Each row has a name. Each question is about the rows just above it.

[118 145  93 139 129 124 122 159 198 121 128  68 128 197 130  95  83 126
 124 152 123  98 133 131 140 127 147  52 152 120 179  42  44 124 106 169
 108 131 165 126 139 114 129 138 166 131 116 114 169 135 139 142] = V
[109 134 135 129 137 142 114 134 109 157 136 144 130  59 132 139 162 104
 142  92  82 129 121 135 128 114 121 132 104 123 173 214 146 130  98 198
 122 132 144 112 161 152 154 100  91 128 109 157  33 185 126 128] = M
[138 126 141 116  99 123 126  92 198 121 127 130 126 199 123 148 161 151
 158 167 119 128 123 137 121 133 129 238 133 139 109 141 168 102 180  70
 146 138 153 123 174 112 162 126 174 115 109 138 138 119 128 130] = T
[138 126 141 116  99 123 126  92 198 121 127 130 126 199 123 148 161 151
 158 167 119 128 123 137 121 133 129 238 133 139 109 141 168 102 180  70
 146 138 153 123  76 150  96 126 174 115 109 138 138 119 111 130] = D
[124 143 106 150 124 123 197 152 150 102 129  61 138 193 132  97  69 124
 133 140  98 109 137 131 143 130 154  59 150 123 185  51  38 122 115 160
 184 124 170 131 142 131 130 145 154 135 134 110 167 134 132 143] = X
[121  97 132 127 138 118 145 131  50 128 115 172 114  64 142 124 108 139
  94 134 211 165 131 120 129 134 122 115 132 129  40 110 177 159 110  81
 130 116  72 147 125  84 139 141  98 142 113 108 178 103 138 122] = H
[130 139 106 144 125 121 127 147 155 111 128  50 136 194 128  91  74 114
 126 120 110 121 137 128 136 130 150  50 151 121 194  64  57 112  98 163
 108 127 173 128 142 131 131 138 157 126 131 111 169 146 138 142] = Z
[123 103 131 120 142 118 143 148  74 105 116 159 136  57 142 127 106 147
  89 130 205 168 129 119 131 125 121 115 139 125  69 117 168 157 125  88
 134 122  46 148 125  73 137 143  91 138 163 111 155  92 138 119] = C
[113 129 113 145 151 132 127 156  70 117 134 133 131  42 120 111  92 128
 103  85 158 125 128 113 140 116 132  15 126 100 144 102  79 162  89 175
 113 116 134 134 174 112 163 130  77 143 137 116 126 134 142 131] = Q
[131 102 131 124 139 115 149 130  62 134 120 171 128  71 141 131 107 128
  88 132 193 167 128 120 130 129 110 127 135 124  63  97 166 196 119  81
 135 120  54 155 131  91 135 148 104 135 163 114 176 111 138 117] = L
The rest of the row after [174 112 163]: | [130  77 143 137 116 126 134 142 131]
Whose row is [123 103 131 120 142 118 143 148  74 105 116 159 136  57 142 127 106 147
  89 130 205 168 129 119 131 125 121 115 139 125  69 117 168 157 125  88
 134 122  46 148 125  73 137 143  91 138 163 111 155  92 138 119]? | C
Count the entries of [123 103 131 120 142 118 143 148  74 105 116 159 136  57 142 127 106 147
  89 130 205 168 129 119 131 125 121 115 139 125  69 117 168 157 125  88
 134 122  46 148 125  73 137 143  91 138 163 111 155  92 138 119]: | 52
The rest of the row after [113 108]: | [178 103 138 122]
Whose row is [124 143 106 150 124 123 197 152 150 102 129  61 138 193 132  97  69 124
 133 140  98 109 137 131 143 130 154  59 150 123 185  51  38 122 115 160
 184 124 170 131 142 131 130 145 154 135 134 110 167 134 132 143]? | X

[123 134 120  93 134 109 136 131 126 116 148 123 109 129] -> kevo
[128 121 108 135 130 127 123 121 114 161 128 135 143 107] -> Mupa
[137 121 137  30 135 158 129 118 124 124 123 136 165 126] -> Gamo
[124 156 120 121 145 107 125 115 120  91 131 130  93 123] -> namo
[125 131 133 164 126 144 129 131 134 118 111 127 129 120] -> lebak
[130 121 141 110 141 124 138 124 125 131 138 125 143 132] -> rus
[158 141 130  50 131 167 120 118 125 196 120 111 196 120] -> lov
Go on from [131 138] to the end of its row. | [125 143 132]
Shared by Mupa and lov: | [130]
The rest of the row after [118 125]: | [196 120 111 196 120]
Count the entries of [137 121 137  30 135 158 129 118 124 124 123 136 165 126]: | 14

[109 147 177  97 117 178  79 144 147 116 182 123 145 175 155 106 133 147
  95 122 175 137 141  91 116 142 178  96 171 171 108 137 125 177 125 131
 174 153 102 126 118  98 141 166  77 116 131] = zovo
[ 79 125 187  82 114 150  96 146 167 105 188  91 116 175 166  91 164 159
  78 107 163 133 127 108  90 163 180 111 132 174  99 139 127 206 117 128
 147 156  90  97 129  37 150 174  69  97 164] = Kiba
[104 144 154 110 118 171  99 146 148 102 171 151 122 188 144  95 156 129
  79 124 154 147 133  97 128 162 172 108 162 171 105 137 119 195 123 142
 175 130 113 127 129  90 149 156  85 126 131] = gapi
[ 97 135 165  94 113 168  92 138 155  92 185 112 121 184 153  96 165 138
  85 112 166 130 125 103 107 152 172 102 150 182 113 144 125 192 132 134
 152 141 104 118 135  68 142 160  79 105 142] = zef
[ 96 147 162 100 124 160 101 136 143  97 187 127 118 184 157  93 158 149
  77 109 164 144 138  94 105 160 181 109 165 177 104 149 129 192 120 135
 167 140 110 118 125  80 150 167  77 115 136] = Kopob
[ 91 147 169 107 111 167 101 133 155 108 177 124 133 185 151 102 152 145
  87 105 164 135 143  99 104 146 172 110 165 172 110 140 124 188 125 130
 163 146 103 115 118  76 147 169  80 114 137] = dur
Whose row is [ 91 147 169 107 111 167 101 133 155 108 177 124 133 185 151 102 152 145
  87 105 164 135 143  99 104 146 172 110 165 172 110 140 124 188 125 130
 163 146 103 115 118  76 147 169  80 114 137]? | dur
Count the entries of [ 97 135 165  94 113 168  92 138 155  92 185 112 121 184 153  96 165 138
  85 112 166 130 125 103 107 152 172 102 150 182 113 144 125 192 132 134
 152 141 104 118 135  68 142 160  79]: | 45

[117  90 116 143  92 137 144 100 111  41 106 106 130 177 123 155 120 106
 151  58 110 116  88  95  98 162 110 112] -> mivum
[118 123 117 115 134 130 116  97 111  37 133  84 127 145 127 146 122 104
 113 100 110 128  92 131  97 193  97 113] -> Gefi
[124 112 126  71  44 138 111 127 124 154 162 168 123 158 102 134 118 154
  95  72 130 124  81 139 162 197 104 117] -> mebap
[123 125 121 180 201 100 140 120 119 117  86 109 127  79 127  89 118 110
 173 212 136 102 224 134 167 180 111 120] -> Kom
[124 112 126  71  44 138 111 127 124 154 162 168 123 158 102 134 118 154
  95  72 130 124  81 139 117  61 140 120] -> rav
[121 162 120 168 179 120 138 113 115 115 105  96 128 107 134 106 124 104
 165 168 106 147 107 118  98 156 113 118] -> rizi
[127 157 127 129 168 108 116 137 126 205 133 134 124  76 116  78 119 130
 126 207 131 127 175 160 150  92 136 126] -> Tobod
[125 121 124  81 140 132 107 126 122 171 164 103 127 147 116 126 119 106
  77  96 114 125 108 152 115  60 143 124] -> bine
[123 191 123 120 201 116 101 113 117 118 145  86 124  80 131 100 125 113
 112 199 110 160 103 159  99 175 103 120] -> Vig
[122  69 117 138 180 126 140 117 117 125 114  64 132 167 125 136 117  66
 120  81 113  90 172 120 138  94 138 121] -> sima
Whose row is [117  90 116 143  92 137 144 100 111  41 106 106 130 177 123 155 120 106
 151  58 110 116  88  95  98 162 110 112]? | mivum
Number of entries in [121 162 120 168 179 120 138 113 115 115 105  96 128 107 134 106 124 104]: | 18

[125  69 129  90 129 150 157 219 139 139 165] : piro
[124 125 113 127 126 180 144 124 148 125 119] : misu
[127 124 113 128 129 133 128 131 133 126 128] : muto
Go on from [113 127] to the end of its row. | [126 180 144 124 148 125 119]
How many entries does [127 124 113 128 129 133 128 131] have? | 8

